Below is a small trained network, with its code and all its weights. Each question gives an input and a class and asks what happens when units are switched off, that is, made to give their printed mean instead of their output.

import numpy as np


def w(rows, s, z=0):
    codes = np.array(rows[::2]) - 128.0
    scale = np.full(codes.shape[1], s)
    scale[-1] = z or s
    return codes * scale


def norm(h):
    return h / np.sqrt((h * h).mean(-1, keepdims=True) + 1e-5)


def f(y):
    return y / 2 * (1 + np.tanh(0.7978845608 * (y + 0.044715 * y**3)))


def log_softmax(a):
    a = a - a.max(-1, keepdims=True)
    return a - np.log(np.exp(a).sum(-1, keepdims=True))


def net(x, mask):
    res = np.array(x, float).reshape(1, 6) / 4 @ E
    u = 0
    for l in range(4):
        y = f(norm(res) @ A[l][:, :-1].T + A[l][:, -1])
        res = res + np.where(mask[u : u + 3], y, B[l][:, -1]) @ B[l][:, :-1]
        u += 3
    return log_softmax(norm(res)[-1] @ U[:, :-1].T + U[:, -1])


A, B = {}, {}
E = w([
[133,131,127,123,127,149,124,126,134,107],'x0',
[155,126,124,138,124,124,151,120,22,81],'x1',
[142,122,127,142,135,134,124,117,132,134],'x2',
[125,124,128,130,135,124,121,127,127,127],'x3',
[170,208,132,197,172,127,153,232,109,101],'x4',
[127,80,5,38,124,96,170,63,140,119],'x5',
],0.012)
A[0] = w([
[192,101,105,116,166,90,197,136,54,74,6],'0.n0',
[166,159,1,101,188,117,180,188,160,128,83],'0.n1',
[166,195,83,158,183,110,166,172,133,103,107],'0.n2',
],0.0099,0.015)
B[0] = w([
[57,21,52,153,99,246,101,188,123,215,160],'0.n0',
[104,160,125,170,59,35,207,56,188,115,254],'0.n1',
[173,161,112,42,219,137,109,113,191,156,249],'0.n2',
],0.013,0.0052)
A[1] = w([
[138,129,2,87,126,111,133,93,129,118,3],'1.n0',
[122,111,71,80,148,120,165,119,135,125,191],'1.n1',
[163,130,135,101,189,92,129,98,73,90,139],'1.n2',
],0.012,0.0033)
B[1] = w([
[181,177,109,174,177,135,106,187,164,170,255],'1.n0',
[173,194,156,133,147,209,77,180,98,169,240],'1.n1',
[114,175,253,143,121,118,181,147,35,147,162],'1.n2',
],0.012,0.0091)
A[2] = w([
[175,168,61,148,135,152,151,152,72,155,229],'2.n0',
[123,154,104,136,193,145,149,171,178,115,147],'2.n1',
[119,75,128,173,74,138,112,98,5,86,6],'2.n2',
],0.011,0.0017)
B[2] = w([
[107,112,220,116,134,107,127,175,1,61,255],'2.n0',
[146,91,91,129,110,91,146,146,85,169,236],'2.n1',
[180,207,79,164,168,32,120,81,166,173,165],'2.n2',
],0.013,0.0085)
A[3] = w([
[77,49,157,150,74,133,95,121,188,138,97],'3.n0',
[141,145,144,116,139,75,143,255,85,162,174],'3.n1',
[99,98,165,152,100,126,103,74,20,86,254],'3.n2',
],0.0095,0.0032)
B[3] = w([
[149,121,167,114,145,125,169,134,10,46,152],'3.n0',
[117,48,86,76,112,173,119,109,161,115,252],'3.n1',
[11,175,148,128,80,121,151,41,168,92,175],'3.n2',
],0.012,0.014)
U = w([
[119,108,254,101,147,135,102,123,50,78,79],'0',
[175,39,37,122,156,176,89,226,172,230,75],'1',
[113,237,113,196,117,20,150,35,253,164,250],'2',
],0.011,0.0015)

Each question gives the input, the list of numbers given to net, and the class t.
The units are the neurons (one row each of A and B). Each row of codes is followed by its name. A weight is (code - 128) times the scale printed after its matrix; where a second scale follows, it is the last column's (A, B and U).
mask holds one flag per neuron, layer by layer. A switched-off neuron (its flag False) gives its mean, the last column of its row in B, instead of its output. The means were averaged over made-up inputs and are rounded, as every weight is.
A unit's drop is (log p(t) with every unit on - log p(t) with that unit switched off) / (log p(t) with every unit on - log p(t) with every unit switched off).
The circuit of an input: a set's keep is (log p(t) with only the set's units on - log p(t) with every unit switched off) / (log p(t) with every unit on - log p(t) with every unit switched off). Starting from all 12 units, units are removed one at a time, each time the one whose removal leaves the highest keep (on an exact tie, the one counted first), for as long as the keep stays at least 0.8.
units of the circuit, in order: the units of the circuit, biggest drop first
top k neurons: the k neurons with the biggest drops, biggest first
k most important neurons of layer l: the k neurons of layer l with the biggest drops, biggest first
drop when u is switched off: that unit's drop, to one decimal
input [-6,-4,-1,1,2,1], class 2: 2 most important neurons of layer 0	0.n1, 0.n0
input [1,-6,8,5,1,1], class 2: top 4 neurons	2.n0, 1.n1, 1.n0, 0.n2
input [2,-1,3,3,3,6], class 2: units of the circuit, in order	0.n1
input [-3,-6,3,0,-5,0], class 0: top 3 neurons	1.n0, 0.n2, 3.n0
input [-1,-5,-2,-6,-3,0], class 0: top 4 neurons	1.n0, 0.n2, 3.n0, 3.n1
input [-2,-4,4,-1,0,-1], class 0: top 2 neurons	0.n2, 1.n0
input [4,2,-7,7,-5,-5], class 2: top 3 neurons	1.n0, 2.n2, 0.n2
input [6,7,6,-2,2,5], class 1: top 2 neurons	0.n0, 1.n0
input [-8,5,1,8,6,1], class 1: top 3 neurons	0.n2, 0.n0, 3.n1
input [6,-6,-7,7,-8,-1], class 0: top 2 neurons	3.n0, 0.n2
input [7,-1,-8,-6,8,3], class 2: top 2 neurons	0.n1, 0.n0
input [-1,8,3,1,5,2], class 1: top 3 neurons	0.n0, 0.n2, 1.n0
input [-7,-8,0,6,0,-6], class 0: top 3 neurons	1.n0, 0.n2, 3.n0
input [6,2,8,-6,0,4], class 0: units of the circuit, in order	2.n0
input [8,-1,2,3,5,-1], class 1: 2 most important neurons of layer 2	2.n1, 2.n0
input [6,1,-8,8,4,2], class 1: 2 most important neurons of layer 0	0.n0, 0.n2
input [-1,-1,2,-2,7,-8], class 1: 2 most important neurons of layer 1	1.n1, 1.n2
input [-2,-8,2,-5,-8,-2], class 0: drop when 3.n0 is switched off	1.0
input [2,3,8,-7,-2,7], class 0: drop when 0.n2 is switched off	0.3
input [-6,-1,-2,7,6,-7], class 1: drop when 3.n1 is switched off	0.1
input [5,-5,-2,3,7,4], class 2: units of the circuit, in order	0.n1
